Below are the code and all the weights of a small trained network. Each question names an input and a target symbol and asks about switching units off, where a switched-off unit gives its printed mean instead of its output.

import numpy as np


def w(rows, s, z=0):
    codes = np.array(rows[::2]) - 128.0
    scale = np.full(codes.shape[1], s)
    scale[-1] = z or s
    return codes * scale


def softmax(a):
    e = np.exp(a - a.max(-1, keepdims=True))
    return e / e.sum(-1, keepdims=True)


def log_softmax(a):
    a = a - a.max(-1, keepdims=True)
    return a - np.log(np.exp(a).sum(-1, keepdims=True))


def net(x, mask):
    ids = ['ΓΞΣΦβδεζημπτψ'.index(c) for c in x.split()]
    T = len(ids)
    res = E[ids] + P[:T]
    u = 0
    for l in range(2):
        r = res
        for j in range(3):
            rows = slice(3 * j, 3 * j + 3)
            q, k, v = (r @ M[l][rows].T for M in (Q, K, V))
            z = softmax(np.where(np.tri(T) > 0, q @ k.T / 3**0.5, -1e9)) @ v
            o = O[l][rows]
            res = res + np.where(mask[u + j], z, o[:, -1]) @ o[:, :-1]
        u += 3
    return log_softmax(res[-1] @ U[:, :-1].T + U[:, -1])


Q, K, V, O = {}, {}, {}, {}
E = w([
[182,211,82,160,68,213,102,133,52,133,74,13],'Γ',
[252,113,113,77,170,134,253,102,188,116,140,70],'Ξ',
[76,141,154,146,58,75,155,72,98,201,98,163],'Σ',
[109,90,201,142,145,215,113,175,190,196,156,49],'Φ',
[169,10,93,40,87,196,147,184,76,89,137,214],'β',
[33,124,193,147,73,121,48,184,159,242,99,136],'δ',
[211,145,68,58,163,91,130,98,234,138,75,124],'ε',
[148,24,155,215,126,130,116,95,176,113,28,98],'ζ',
[10,60,90,154,139,138,154,89,167,225,160,175],'η',
[201,153,158,129,131,49,103,167,172,131,194,166],'μ',
[183,104,128,93,128,231,85,40,142,99,171,227],'π',
[170,149,36,226,198,100,66,143,72,211,144,179],'τ',
[112,251,93,187,135,169,180,155,183,60,134,183],'ψ',
],0.014)
P = w([
[137,147,254,9,197,159,215,148,41,198,59,87],'0',
[172,148,200,85,104,153,155,161,127,216,110,105],'1',
[166,118,169,132,87,141,140,158,135,205,136,133],'2',
[160,115,122,147,74,128,105,157,153,161,155,129],'3',
[139,101,83,178,50,105,90,145,161,139,184,147],'4',
[138,95,63,181,44,98,76,126,165,89,200,128],'5',
[108,73,33,212,28,82,61,106,173,68,225,144],'6',
],0.0085)
Q[0] = w([
[137,137,103,76,129,128,121,115,77,56,151,145],'L0H0',
[167,163,40,150,146,96,131,129,134,139,116,99],'L0H0',
[54,102,135,168,157,165,144,86,75,174,53,52],'L0H0',
[204,173,79,103,155,69,147,158,175,107,148,124],'L0H1',
[53,141,145,167,168,67,164,126,177,154,89,50],'L0H1',
[166,91,146,139,100,142,130,119,158,197,119,171],'L0H1',
[136,50,199,149,108,83,103,168,153,227,149,167],'L0H2',
[82,104,152,130,115,146,123,167,40,70,181,133],'L0H2',
[248,160,58,71,139,89,123,140,162,116,175,167],'L0H2',
],0.013)
K[0] = w([
[197,73,116,114,59,124,103,138,160,132,150,137],'L0H0',
[130,122,66,225,129,93,112,129,141,98,97,61],'L0H0',
[136,143,159,78,167,122,130,131,59,230,95,89],'L0H0',
[98,117,35,174,104,110,128,109,170,91,215,170],'L0H1',
[70,158,182,10,152,126,187,132,149,149,171,172],'L0H1',
[129,113,95,175,209,119,128,123,49,116,101,165],'L0H1',
[129,122,139,100,221,139,118,116,55,138,124,209],'L0H2',
[144,88,107,69,98,187,131,171,157,210,58,111],'L0H2',
[158,101,80,195,122,106,56,88,154,55,201,178],'L0H2',
],0.013)
V[0] = w([
[105,122,172,208,94,114,191,174,114,83,43,171],'L0H0',
[162,88,131,103,83,93,116,155,149,147,112,72],'L0H0',
[218,86,194,189,78,99,102,84,90,135,188,179],'L0H0',
[180,123,81,181,74,105,184,98,35,120,109,56],'L0H1',
[152,139,33,169,182,141,34,208,113,134,158,201],'L0H1',
[118,199,116,183,228,169,150,110,12,250,162,119],'L0H1',
[178,174,214,139,100,95,32,111,83,68,106,217],'L0H2',
[165,160,216,192,176,196,110,229,97,110,194,145],'L0H2',
[105,80,97,136,207,215,87,111,149,129,1,111],'L0H2',
],0.0062)
O[0] = w([
[121,126,174,122,149,102,133,147,144,79,67,193,134],'L0H0',
[96,102,132,150,140,109,139,157,68,157,148,87,134],'L0H0',
[27,158,61,95,221,215,130,116,164,164,69,66,97],'L0H0',
[118,145,63,173,181,185,111,113,68,127,105,120,88],'L0H1',
[185,147,44,40,123,94,72,146,162,83,148,102,79],'L0H1',
[149,116,107,151,192,49,43,64,62,36,162,175,255],'L0H1',
[37,133,138,76,105,110,131,97,173,146,45,64,116],'L0H2',
[1,138,171,113,137,84,100,168,140,8,166,41,235],'L0H2',
[183,80,180,92,131,168,37,200,179,142,164,184,130],'L0H2',
],0.007,0.0034)
Q[1] = w([
[115,185,107,85,93,114,152,145,108,41,99,74],'L1H0',
[85,124,178,191,138,81,38,92,146,80,95,113],'L1H0',
[152,246,69,71,193,155,104,88,135,156,111,92],'L1H0',
[55,129,177,204,114,177,91,116,81,48,105,150],'L1H1',
[139,209,114,96,121,127,140,174,172,66,59,108],'L1H1',
[133,107,218,187,89,59,136,134,190,92,128,207],'L1H1',
[129,64,92,207,147,164,78,105,49,123,98,178],'L1H2',
[89,18,210,152,197,166,155,129,179,189,80,183],'L1H2',
[105,86,234,214,165,1,98,70,185,95,160,113],'L1H2',
],0.0084)
K[1] = w([
[115,242,82,152,82,130,133,230,167,81,177,80],'L1H0',
[143,234,205,105,196,150,177,109,50,122,155,116],'L1H0',
[107,157,66,223,115,150,91,81,195,161,202,114],'L1H0',
[195,165,220,87,164,112,121,157,22,133,62,60],'L1H1',
[101,211,86,193,63,165,150,183,179,57,190,129],'L1H1',
[106,164,235,105,223,120,214,145,92,80,129,254],'L1H1',
[174,122,164,132,125,67,110,203,23,203,79,59],'L1H2',
[148,59,233,75,155,131,117,95,100,92,55,132],'L1H2',
[99,229,192,43,239,98,175,143,88,155,131,186],'L1H2',
],0.0079)
V[1] = w([
[133,53,116,102,187,156,218,183,97,59,139,96],'L1H0',
[111,52,107,123,101,196,116,163,117,79,170,178],'L1H0',
[39,130,121,67,76,102,55,132,57,164,90,171],'L1H0',
[172,158,132,154,86,185,125,183,99,117,109,27],'L1H1',
[56,70,115,136,111,144,174,76,108,160,231,86],'L1H1',
[188,62,142,54,149,108,85,99,137,171,118,80],'L1H1',
[136,56,154,198,152,89,89,206,196,115,128,66],'L1H2',
[104,116,170,160,111,209,58,2,170,119,131,127],'L1H2',
[106,62,115,189,171,67,157,96,97,138,14,151],'L1H2',
],0.0085)
O[1] = w([
[143,252,127,41,125,141,112,128,95,147,104,108,105],'L1H0',
[169,172,113,120,96,86,88,190,139,120,101,181,75],'L1H0',
[167,112,137,205,68,147,172,195,107,29,118,105,73],'L1H0',
[81,111,158,110,99,162,126,101,37,88,125,196,135],'L1H1',
[124,187,147,179,157,57,104,145,97,146,83,134,3],'L1H1',
[106,79,75,120,148,113,112,169,86,162,93,91,94],'L1H1',
[95,124,123,58,188,88,202,155,100,112,167,191,140],'L1H2',
[122,76,160,130,171,128,98,111,166,92,52,170,112],'L1H2',
[107,198,67,150,153,192,144,146,181,97,152,148,30],'L1H2',
],0.011,0.0034)
U = w([
[135,97,115,147,126,183,89,68,28,94,136,188,150],'Γ',
[143,186,96,122,188,137,91,67,96,170,132,138,37],'Ξ',
[142,142,94,185,141,187,156,108,140,143,107,112,49],'Σ',
[133,109,150,108,183,33,125,121,65,129,139,178,111],'Φ',
[148,171,92,90,60,113,126,193,94,133,95,105,176],'β',
[126,56,151,169,104,95,207,198,93,101,150,149,47],'δ',
[179,39,93,123,101,166,178,102,91,224,149,128,66],'ε',
[77,126,75,87,197,162,164,176,159,128,94,188,194],'ζ',
[231,152,115,178,183,63,123,147,144,169,124,184,65],'η',
[3,143,113,107,140,89,172,113,98,110,108,21,175],'μ',
[102,86,140,95,156,104,67,108,157,126,29,98,142],'π',
[129,104,43,80,197,91,46,143,108,56,186,66,78],'τ',
[163,132,167,57,77,120,139,61,185,85,191,160,255],'ψ',
],0.0038,0.0019)

Each question gives the input, a string of symbols that net reads in full, and the target symbol t.
The units are the heads (3 rows each of Q, K, V and O). Each row of codes is followed by its name. A weight is (code - 128) times the scale printed after its matrix; where a second scale follows, it is the last column's (O and U).
mask holds one flag per head, layer by layer. A switched-off head (its flag False) gives its mean, the last column of its rows in O, instead of its output. The means were averaged over made-up inputs and are rounded, as every weight is.
A unit's drop is (log p(t) with every unit on - log p(t) with that unit switched off) / (log p(t) with every unit on - log p(t) with every unit switched off).
The circuit of an input: a set's keep is (log p(t) with only the set's units on - log p(t) with every unit switched off) / (log p(t) with every unit on - log p(t) with every unit switched off). Starting from all 6 units, units are removed one at a time, each time the one whose removal leaves the highest keep (on an exact tie, the one counted first), for as long as the keep stays at least 0.8.
units of the circuit, in order: the units of the circuit, biggest drop first
most important unit: the unit with the biggest drop
which heads matter: for each layer, one digit per head in row order, 1 if its drop is at least 0.15 and else 0, layers parted by /
drop when u is switched off: that unit's drop, to one decimal
input τ ε β β μ ψ β, target τ: units of the circuit, in order -> (L0H1; L1H1)
input Γ Γ π, target Γ: most important unit -> L1H1
input ε β Φ ψ ε ψ δ, target ε: units of the circuit, in order -> (L0H2; L1H1)
input Σ ψ μ, target ψ: which heads matter -> 101 / 010
input ε ζ μ, target μ: which heads matter -> 001 / 000
input ε β ψ η Ξ, target ψ: which heads matter -> 100 / 010
input Ξ δ μ ψ ψ π π, target π: which heads matter -> 110 / 001
input Γ ψ π Σ ψ β, target Γ: units of the circuit, in order -> (L0H1; L1H1)
input ε ζ Σ ψ ψ Γ τ, target τ: which heads matter -> 010 / 000
input β Γ ε ε μ μ, target μ: units of the circuit, in order -> (L0H2; L0H0)
input ζ ζ π ε ζ Σ Σ, target ζ: which heads matter -> 000 / 001
input ψ Γ η Σ Σ δ π, target Γ: units of the circuit, in order -> (L1H1; L0H1)
input μ ε τ ε τ π δ, target μ: units of the circuit, in order -> (L0H2; L1H0)
input μ ζ Ξ ε, target ζ: units of the circuit, in order -> (L1H2; L0H2; L0H1; L0H0)
input π ψ ψ ψ ζ π, target ζ: units of the circuit, in order -> (L1H2; L0H1)
input ψ β δ Σ, target ψ: units of the circuit, in order -> (L1H1; L0H0)
input Σ τ ζ ε, target τ: most important unit -> L0H1
input δ Ξ Ξ, target δ: which heads matter -> 011 / 100
input δ ε δ Φ Φ ψ η, target δ: which heads matter -> 000 / 100
input β Σ Σ, target β: units of the circuit, in order -> (L1H0)
input τ π π ε, target π: which heads matter -> 000 / 001
input μ η ζ, target μ: units of the circuit, in order -> (L0H2; L1H0)
input π μ ζ Γ τ ζ, target π: units of the circuit, in order -> (L1H2; L0H2)
input Ξ β η, target Ξ: which heads matter -> 010 / 100
input η Φ ψ ζ, target η: drop when L0H2 is switched off -> 0.1
input μ δ β η, target μ: drop when L1H0 is switched off -> 0.1
input μ ψ ψ η Σ, target μ: drop when L1H0 is switched off -> 0.2
input ε Σ ε, target ε: drop when L1H1 is switched off -> 0.1
input ζ τ η Ξ η δ η, target ζ: most important unit -> L1H2
